Below is a small trained network, with its code and all its weights. Each question gives an input and a target symbol and asks what happens when units are switched off, that is, made to give their printed mean instead of their output.

import numpy as np


def w(rows, s, z=0):
    codes = np.array(rows[::2]) - 128.0
    scale = np.full(codes.shape[1], s)
    scale[-1] = z or s
    return codes * scale


def f(y):
    return np.maximum(y, 0)


def softmax(a):
    e = np.exp(a - a.max(-1, keepdims=True))
    return e / e.sum(-1, keepdims=True)


def log_softmax(a):
    a = a - a.max(-1, keepdims=True)
    return a - np.log(np.exp(a).sum(-1, keepdims=True))


def net(x, mask):
    ids = ['δηθλξπφ'.index(c) for c in x.split()]
    T = len(ids)
    res = E[ids] + P[:T]
    u = 0
    for l in range(3):
        q, k, v = (res @ M[l].T for M in (Q, K, V))
        z = softmax(np.where(np.tri(T) > 0, q @ k.T / 3**0.5, -1e9)) @ v
        res = res + np.where(mask[u], z, O[l][:, -1]) @ O[l][:, :-1]
        u += 1
        y = f(res @ A[l][:, :-1].T + A[l][:, -1])
        res = res + np.where(mask[u : u + 4], y, B[l][:, -1]) @ B[l][:, :-1]
        u += 4
    return log_softmax(res[-1] @ U[:, :-1].T + U[:, -1])


Q, K, V, O, A, B = {}, {}, {}, {}, {}, {}
E = w([
[97,163,134,163,122],'δ',
[125,126,150,63,81],'η',
[116,78,124,141,150],'θ',
[81,170,115,9,168],'λ',
[70,123,182,157,118],'ξ',
[177,105,85,184,120],'π',
[146,196,131,146,198],'φ',
],0.011)
P = w([
[138,111,122,111,203],'0',
[138,140,243,108,105],'1',
[64,123,86,143,78],'2',
[131,117,97,91,204],'3',
[137,162,254,103,112],'4',
[44,128,85,131,66],'5',
],0.008)
Q[0] = w([
[185,151,113,120,87],'L0H0',
[105,173,246,83,111],'L0H0',
[2,147,193,71,169],'L0H0',
],0.0035)
K[0] = w([
[164,126,155,145,151],'L0H0',
[93,132,61,141,189],'L0H0',
[1,133,70,124,147],'L0H0',
],0.004)
V[0] = w([
[199,253,92,115,230],'L0H0',
[152,201,185,146,141],'L0H0',
[227,162,156,145,162],'L0H0',
],0.005)
O[0] = w([
[121,170,175,130,222,115],'L0H0',
[169,255,159,147,149,254],'L0H0',
[206,149,180,147,188,26],'L0H0',
],0.0049,0.00053)
A[0] = w([
[89,179,86,84,109,229],'L0N0',
[138,55,24,181,119,163],'L0N1',
[109,113,167,138,2,182],'L0N2',
[228,97,59,171,203,250],'L0N3',
],0.0074,0.0016)
B[0] = w([
[90,175,94,84,139,211],'L0N0',
[116,19,52,132,178,192],'L0N1',
[147,236,75,224,81,253],'L0N2',
[254,177,86,142,148,205],'L0N3',
],0.0073,0.0031)
Q[1] = w([
[168,93,186,130,137],'L1H0',
[131,168,190,124,131],'L1H0',
[1,153,17,139,94],'L1H0',
],0.009)
K[1] = w([
[227,64,158,232,140],'L1H0',
[187,49,1,173,98],'L1H0',
[6,173,124,45,128],'L1H0',
],0.0079)
V[1] = w([
[187,182,1,135,84],'L1H0',
[117,139,106,31,156],'L1H0',
[127,136,131,190,85],'L1H0',
],0.0061)
O[1] = w([
[254,204,75,139,125,164],'L1H0',
[61,194,44,94,119,253],'L1H0',
[181,115,192,127,99,32],'L1H0',
],0.008,0.0011)
A[1] = w([
[183,94,200,198,115,45],'L1N0',
[171,215,114,176,113,254],'L1N1',
[100,69,144,17,109,213],'L1N2',
[144,92,83,2,234,145],'L1N3',
],0.0054,0.0018)
B[1] = w([
[150,255,89,90,133,166],'L1N0',
[197,177,139,112,117,252],'L1N1',
[88,85,169,167,17,175],'L1N2',
[179,127,116,245,45,211],'L1N3',
],0.0074,0.0043)
Q[2] = w([
[253,150,71,110,166],'L2H0',
[189,127,134,126,116],'L2H0',
[246,173,145,148,159],'L2H0',
],0.007)
K[2] = w([
[102,125,248,145,211],'L2H0',
[157,91,192,134,126],'L2H0',
[148,132,253,148,144],'L2H0',
],0.0048)
V[2] = w([
[166,137,63,251,133],'L2H0',
[183,76,13,4,91],'L2H0',
[136,77,99,51,32],'L2H0',
],0.0038)
O[2] = w([
[94,3,83,90,133,253],'L2H0',
[73,129,102,244,120,17],'L2H0',
[144,157,112,254,71,57],'L2H0',
],0.0039,0.0021)
A[2] = w([
[120,78,3,151,122,251],'L2N0',
[62,78,174,125,173,196],'L2N1',
[11,68,112,115,151,116],'L2N2',
[103,125,167,167,20,226],'L2N3',
],0.0068,0.0029)
B[2] = w([
[80,139,155,187,254,253],'L2N0',
[175,78,28,58,141,166],'L2N1',
[116,163,17,3,69,195],'L2N2',
[140,41,153,190,32,236],'L2N3',
],0.0074,0.0057)
U = w([
[88,209,239,24,237,255],'δ',
[108,44,247,254,36,175],'η',
[90,23,175,232,204,85],'θ',
[24,233,60,142,155,35],'λ',
[155,11,73,1,113,248],'ξ',
[189,84,73,187,142,37],'π',
[240,207,64,56,61,70],'φ',
],0.0049,0.0027)

Each question gives the input, a string of symbols that net reads in full, and the target symbol t.
The units are the heads (3 rows each of Q, K, V and O) and the neurons (one row each of A and B). Each row of codes is followed by its name. A weight is (code - 128) times the scale printed after its matrix; where a second scale follows, it is the last column's (O, A, B and U).
mask holds one flag per unit, layer by layer, with each layer's heads first. A switched-off unit (its flag False) gives its mean, the last column of its rows in O or B, instead of its output. The means were averaged over made-up inputs and are rounded, as every weight is.
A unit's drop is (log p(t) with every unit on - log p(t) with that unit switched off) / (log p(t) with every unit on - log p(t) with every unit switched off).
The circuit of an input: a set's keep is (log p(t) with only the set's units on - log p(t) with every unit switched off) / (log p(t) with every unit on - log p(t) with every unit switched off). Starting from the 12 units with the biggest drops (on a tie, the unit counted first), units are removed one at a time, each time the one whose removal leaves the highest keep (on an exact tie, the one counted first), for as long as the keep stays at least 0.8.
circuit, biggest first: the units of the circuit, biggest drop first
unit that matters most: the unit with the biggest drop
top k neurons: the k neurons with the biggest drops, biggest first
top k neurons in layer l: the k neurons of layer l with the biggest drops, biggest first
drop when u is switched off: that unit's drop, to one decimal
input θ ξ δ ξ δ π, target θ: top 2 neurons -> L0N1, L2N0
input π φ ξ π δ, target φ: top 2 neurons -> L0N3, L2N0
input π λ λ θ, target θ: top 2 neurons -> L2N0, L1N3
input ξ φ θ π δ, target φ: top neuron -> L2N0
input η λ θ, target λ: top 3 neurons -> L2N0, L2N2, L0N0
input π ξ δ π θ, target φ: circuit, biggest first -> L1H0, L0N3, L2N0
input ξ δ ξ λ, target λ: circuit, biggest first -> L1H0, L0N0, L2N0, L0H0
input η π ξ λ λ η, target λ: top 2 neurons in layer 0 -> L0N2, L0N0
input π ξ ξ φ, target φ: circuit, biggest first -> L0N3, L1H0, L1N1
input λ λ λ, target λ: circuit, biggest first -> L1H0, L0N0, L2H0
input δ θ δ ξ, target ξ: top 2 neurons in layer 0 -> L0N2, L0N3
input ξ λ ξ λ λ, target η: top 4 neurons -> L1N3, L1N2, L2N3, L0N2
input π φ ξ π η, target φ: top 4 neurons -> L0N3, L2N0, L1N1, L0N1
input η λ ξ, target λ: top neuron in layer 1 -> L1N3
input φ π ξ π ξ, target φ: circuit, biggest first -> L1H0, L0N3, L2N0
input ξ ξ π δ λ π, target λ: top 2 neurons -> L2N0, L2N2
input φ θ λ θ, target θ: top 3 neurons -> L1N3, L2N0, L0N2
input ξ λ θ η, target η: top 4 neurons -> L1N3, L1N2, L2N3, L0N2
input δ ξ ξ η, target η: top 2 neurons in layer 1 -> L1N2, L1N3
input ξ ξ ξ ξ, target ξ: top 3 neurons in layer 2 -> L2N1, L2N0, L2N2
input π ξ ξ η λ, target η: unit that matters most -> L1N2
input π ξ θ, target ξ: top 2 neurons in layer 2 -> L2N2, L2N1
input θ φ φ, target δ: top 2 neurons -> L2N3, L0N2
input ξ θ λ π ξ θ, target λ: top 2 neurons in layer 0 -> L0N0, L0N2
input λ ξ η π π, target φ: top 2 neurons in layer 1 -> L1N1, L1N0
input π ξ λ ξ π, target φ: top 2 neurons -> L0N3, L2N0
input λ θ ξ λ θ π, target λ: drop when L2N0 is switched off -> 0.2
input φ η φ, target δ: drop when L2N1 is switched off -> 0.1
input θ δ θ ξ δ π, target θ: drop when L2N2 is switched off -> 0.1
